Below are the code and all the weights of a small trained network. Each question names an input and a class and asks about switching units off, where a switched-off unit gives its printed mean instead of its output.

import numpy as np


def w(rows, s, z=0):
    codes = np.array(rows[::2]) - 128.0
    scale = np.full(codes.shape[1], s)
    scale[-1] = z or s
    return codes * scale


def f(y):
    return y / 2 * (1 + np.tanh(0.7978845608 * (y + 0.044715 * y**3)))


def log_softmax(a):
    a = a - a.max(-1, keepdims=True)
    return a - np.log(np.exp(a).sum(-1, keepdims=True))


def net(x, mask):
    res = np.array(x, float).reshape(1, 6) / 4 @ E
    y = f(res @ A[0][:, :-1].T + A[0][:, -1])
    res = res + np.where(mask, y, B[0][:, -1]) @ B[0][:, :-1]
    return log_softmax(res[-1] @ U[:, :-1].T + U[:, -1])


A, B = {}, {}
E = w([
[65,173,36,98,113,186,142,180,111,136],'x0',
[127,138,73,129,138,177,147,149,149,138],'x1',
[80,182,119,28,128,63,131,122,120,138],'x2',
[117,255,138,140,74,94,126,86,93,103],'x3',
[114,117,139,86,182,132,105,120,20,200],'x4',
[112,127,148,59,182,122,222,243,121,58],'x5',
],0.0098)
A[0] = w([
[118,90,151,100,131,104,130,160,82,132,129],'neuron 0',
[109,254,64,124,104,132,158,141,146,102,130],'neuron 1',
[108,164,105,152,96,92,130,61,135,110,79],'neuron 2',
[131,49,94,123,121,103,142,135,226,110,102],'neuron 3',
[155,43,164,129,159,139,127,126,136,143,218],'neuron 4',
[144,179,177,79,175,104,189,241,115,58,123],'neuron 5',
[128,172,145,152,77,117,85,70,136,94,78],'neuron 6',
[112,113,94,118,128,137,131,183,124,105,254],'neuron 7',
[138,182,169,169,79,112,122,58,146,135,154],'neuron 8',
[211,73,164,211,157,163,109,53,120,151,76],'neuron 9',
[126,151,113,104,123,108,166,170,202,61,119],'neuron 10',
[96,122,7,123,128,178,116,152,101,176,73],'neuron 11',
[108,164,47,70,152,124,111,86,101,231,220],'neuron 12',
[83,157,16,156,108,218,128,144,110,153,112],'neuron 13',
[124,212,126,117,101,96,98,38,120,151,206],'neuron 14',
[116,116,126,73,166,85,135,124,108,145,121],'neuron 15',
[128,145,86,132,116,161,107,141,105,102,201],'neuron 16',
],0.012,0.0029)
B[0] = w([
[122,87,177,112,146,126,104,149,86,146,167],'neuron 0',
[131,230,34,97,111,173,183,76,135,62,217],'neuron 1',
[128,117,121,168,135,54,72,168,116,154,191],'neuron 2',
[176,56,115,136,127,107,84,161,204,97,182],'neuron 3',
[106,57,143,158,120,181,174,91,164,135,195],'neuron 4',
[64,131,168,114,134,120,204,230,50,124,242],'neuron 5',
[149,152,115,203,131,53,117,171,107,154,207],'neuron 6',
[171,147,144,122,112,159,118,215,165,123,174],'neuron 7',
[127,129,108,221,129,64,89,149,92,142,223],'neuron 8',
[93,119,128,224,129,200,202,31,138,133,217],'neuron 9',
[134,129,82,113,120,124,147,143,210,63,189],'neuron 10',
[152,149,145,130,127,190,85,169,88,204,192],'neuron 11',
[135,146,143,14,134,159,102,25,143,128,223],'neuron 12',
[170,140,90,145,135,180,54,208,123,195,202],'neuron 13',
[134,137,143,146,127,3,78,89,108,119,249],'neuron 14',
[113,97,173,68,124,114,136,98,102,117,173],'neuron 15',
[105,151,97,116,119,119,120,167,179,176,155],'neuron 16',
],0.016)
U = w([
[137,211,103,202,111,12,52,101,80,126,196],'0',
[114,174,185,52,176,107,66,46,68,145,144],'1',
[116,82,168,255,160,196,163,65,139,158,164],'2',
[99,232,80,115,99,132,189,220,127,30,1],'3',
[185,223,84,115,132,222,55,187,95,208,74],'4',
[58,98,230,117,194,145,193,211,71,100,54],'5',
[173,71,127,155,126,140,138,201,238,48,193],'6',
],0.0073,0.0027)

Each question gives the input, the list of numbers given to net, and the class t.
The units are the neurons (one row each of A and B). Each row of codes is followed by its name. A weight is (code - 128) times the scale printed after its matrix; where a second scale follows, it is the last column's (A, B and U).
mask holds one flag per neuron, in row order. A switched-off neuron (its flag False) gives its mean, the last column of its row in B, instead of its output. The means were averaged over made-up inputs and are rounded, as every weight is.
A unit's drop is (log p(t) with every unit on - log p(t) with that unit switched off) / (log p(t) with every unit on - log p(t) with every unit switched off).
The circuit of an input: a set's keep is (log p(t) with only the set's units on - log p(t) with every unit switched off) / (log p(t) with every unit on - log p(t) with every unit switched off). Starting from the 12 units with the biggest drops (on a tie, the unit counted first), units are removed one at a time, each time the one whose removal leaves the highest keep (on an exact tie, the one counted first), for as long as the keep stays at least 0.8.
units of the circuit, in order: the units of the circuit, biggest drop first
k most important neurons: the k neurons with the biggest drops, biggest first
drop when u is switched off: that unit's drop, to one decimal
input [-7,-7,5,-2,-5,4], class 5: units of the circuit, in order	neuron 5
input [-2,4,5,-7,0,-3], class 6: 2 most important neurons	neuron 3; neuron 9
input [0,-5,5,3,0,3], class 3: 2 most important neurons	neuron 1; neuron 4
input [6,0,1,-2,-7,0], class 4: 3 most important neurons	neuron 13; neuron 11; neuron 5
input [-6,-5,-5,-6,-8,1], class 2: 2 most important neurons	neuron 9; neuron 4
input [4,-3,-4,3,3,8], class 5: 3 most important neurons	neuron 5; neuron 0; neuron 6
input [-7,6,-1,2,-2,8], class 5: 2 most important neurons	neuron 5; neuron 1
input [6,3,-3,-7,0,4], class 4: 2 most important neurons	neuron 11; neuron 13
input [4,6,-3,-7,0,3], class 4: 2 most important neurons	neuron 11; neuron 13
input [-3,6,-7,8,5,6], class 3: 2 most important neurons	neuron 4; neuron 15
input [-2,-4,6,3,-4,8], class 3: 2 most important neurons	neuron 10; neuron 1
input [8,3,5,8,7,0], class 4: drop when neuron 13 is switched off	2.3
input [-6,6,4,5,3,7], class 5: drop when neuron 5 is switched off	0.8
input [6,-4,-6,-7,3,-6], class 2: drop when neuron 4 is switched off	0.4
input [-2,-7,-3,0,0,-5], class 2: units of the circuit, in order	neuron 9
